Below is a small trained network, with its code and all its weights. Each question gives an input and a target symbol and asks what happens when units are switched off, that is, made to give their printed mean instead of their output.

import numpy as np


def w(rows, s, z=0):
    codes = np.array(rows[::2]) - 128.0
    scale = np.full(codes.shape[1], s)
    scale[-1] = z or s
    return codes * scale


def f(y):
    return np.maximum(y, 0)


def softmax(a):
    e = np.exp(a - a.max(-1, keepdims=True))
    return e / e.sum(-1, keepdims=True)


def log_softmax(a):
    a = a - a.max(-1, keepdims=True)
    return a - np.log(np.exp(a).sum(-1, keepdims=True))


def net(x, mask):
    ids = ['ΔΦελπω'.index(c) for c in x.split()]
    T = len(ids)
    res = E[ids] + P[:T]
    u = 0
    for l in range(2):
        q, k, v = (res @ M[l].T for M in (Q, K, V))
        z = softmax(np.where(np.tri(T) > 0, q @ k.T / 2**0.5, -1e9)) @ v
        res = res + np.where(mask[u], z, O[l][:, -1]) @ O[l][:, :-1]
        u += 1
        y = f(res @ A[l][:, :-1].T + A[l][:, -1])
        res = res + np.where(mask[u : u + 4], y, B[l][:, -1]) @ B[l][:, :-1]
        u += 4
    return log_softmax(res[-1] @ U[:, :-1].T + U[:, -1])


Q, K, V, O, A, B = {}, {}, {}, {}, {}, {}
E = w([
[204,161,156,167,65,153,158],'Δ',
[141,153,172,104,162,133,115],'Φ',
[120,192,152,111,166,113,111],'ε',
[253,47,114,156,186,226,149],'λ',
[126,72,98,189,155,120,130],'π',
[150,117,115,75,71,236,104],'ω',
],0.02)
P = w([
[63,138,164,132,154,128,163],'0',
[149,116,151,135,163,161,104],'1',
[179,103,99,92,147,164,90],'2',
[184,53,242,140,28,255,64],'3',
[148,105,37,53,198,144,75],'4',
[93,114,78,89,226,169,102],'5',
[80,192,130,120,152,103,75],'6',
],0.0084)
Q[0] = w([
[135,254,134,179,112,209,28],'L0H1',
[120,72,210,226,226,225,99],'L0H1',
],0.0055)
K[0] = w([
[145,100,71,118,134,136,95],'L0H1',
[95,3,153,124,116,96,60],'L0H1',
],0.008)
V[0] = w([
[91,155,115,42,127,73,79],'L0H1',
[159,178,255,135,179,146,181],'L0H1',
],0.0067)
O[0] = w([
[84,233,176,224,255,190,244,2],'L0H1',
[83,110,197,209,101,56,209,135],'L0H1',
],0.0095,0.0067)
A[0] = w([
[130,139,171,129,99,118,16,61],'L0N1',
[124,144,155,116,90,112,69,4],'L0N2',
[181,112,211,80,253,169,65,150],'L0N3',
[236,108,46,176,98,145,69,78],'L0N4',
],0.0069,0.0039)
B[0] = w([
[109,148,34,103,198,54,151,166],'L0N1',
[179,82,73,139,165,214,171,138],'L0N2',
[254,101,147,58,39,102,157,186],'L0N3',
[95,157,149,45,215,89,116,249],'L0N4',
],0.0083,0.013)
Q[1] = w([
[130,148,89,124,74,183,248],'L1H1',
[236,157,159,72,107,2,119],'L1H1',
],0.0066)
K[1] = w([
[213,89,220,122,72,212,129],'L1H1',
[1,33,92,6,232,246,155],'L1H1',
],0.0044)
V[1] = w([
[147,192,107,2,20,170,212],'L1H1',
[115,214,124,162,9,73,22],'L1H1',
],0.0045)
O[1] = w([
[76,1,147,2,154,163,37,58],'L1H1',
[28,187,21,12,205,225,226,2],'L1H1',
],0.0082,0.0043)
A[1] = w([
[161,174,150,190,85,161,182,254],'L1N1',
[77,179,99,165,173,255,172,124],'L1N2',
[167,123,154,138,85,141,72,136],'L1N3',
[169,168,131,107,78,94,105,9],'L1N4',
],0.0079,0.0035)
B[1] = w([
[122,162,154,2,160,58,136,157],'L1N1',
[145,74,47,169,169,143,32,129],'L1N2',
[108,145,123,187,189,81,111,254],'L1N3',
[113,231,3,157,205,84,136,212],'L1N4',
],0.0079,0.0073)
U = w([
[200,179,99,114,137,142,121,45],'Δ',
[120,137,182,65,108,170,30,129],'Φ',
[114,128,188,99,183,117,132,71],'ε',
[147,46,100,85,54,104,208,86],'λ',
[104,3,75,198,188,81,150,254],'π',
[122,108,200,104,134,100,139,103],'ω',
],0.0078,0.0037)

Each question gives the input, a string of symbols that net reads in full, and the target symbol t.
The units are the heads (2 rows each of Q, K, V and O) and the neurons (one row each of A and B). Each row of codes is followed by its name. A weight is (code - 128) times the scale printed after its matrix; where a second scale follows, it is the last column's (O, A, B and U).
mask holds one flag per unit, layer by layer, with each layer's heads first. A switched-off unit (its flag False) gives its mean, the last column of its rows in O or B, instead of its output. The means were averaged over made-up inputs and are rounded, as every weight is.
A unit's drop is (log p(t) with every unit on - log p(t) with that unit switched off) / (log p(t) with every unit on - log p(t) with every unit switched off).
The circuit of an input: a set's keep is (log p(t) with only the set's units on - log p(t) with every unit switched off) / (log p(t) with every unit on - log p(t) with every unit switched off). Starting from all 10 units, units are removed one at a time, each time the one whose removal leaves the highest keep (on an exact tie, the one counted first), for as long as the keep stays at least 0.8.
circuit, biggest first: the units of the circuit, biggest drop first
most important unit: the unit with the biggest drop
k most important neurons: the k neurons with the biggest drops, biggest first
k most important neurons of layer l: the k neurons of layer l with the biggest drops, biggest first
drop when u is switched off: that unit's drop, to one decimal
input Δ π λ Φ, target Δ: 3 most important neurons : (L0N3, L1N4, L0N1)
input λ Φ π Φ λ π ε, target Δ: most important neuron of layer 1 : (L1N4)
input ω λ λ Δ Φ, target π: circuit, biggest first : (L0N4, L1N3, L1H1)
input π λ λ Δ, target π: 2 most important neurons of layer 1 : (L1N3, L1N4)
input π π π π π λ, target Δ: circuit, biggest first : (L0N3, L1N4, L0H1)
input π Δ λ ε, target π: 3 most important neurons of layer 0 : (L0N4, L0N2, L0N1)
input ω π λ ε λ Φ, target π: 4 most important neurons : (L0N4, L1N3, L1N4, L1N1)
input Δ π ω Δ λ, target Φ: 2 most important neurons : (L0N3, L0N4)
input π λ ε Φ π π ε, target Δ: 3 most important neurons : (L0N3, L1N4, L0N4)
input λ λ Φ ε, target π: 2 most important neurons of layer 0 : (L0N4, L0N1)
input π λ λ Δ Δ, target π: drop when L0N4 is switched off : 0.2
input π π λ π π λ, target Δ: drop when L1H1 is switched off : 0.1
input Φ π λ ω ω ε, target Φ: drop when L0H1 is switched off : 0.1
input Φ λ π ω Φ Δ, target Φ: most important unit : L1H1
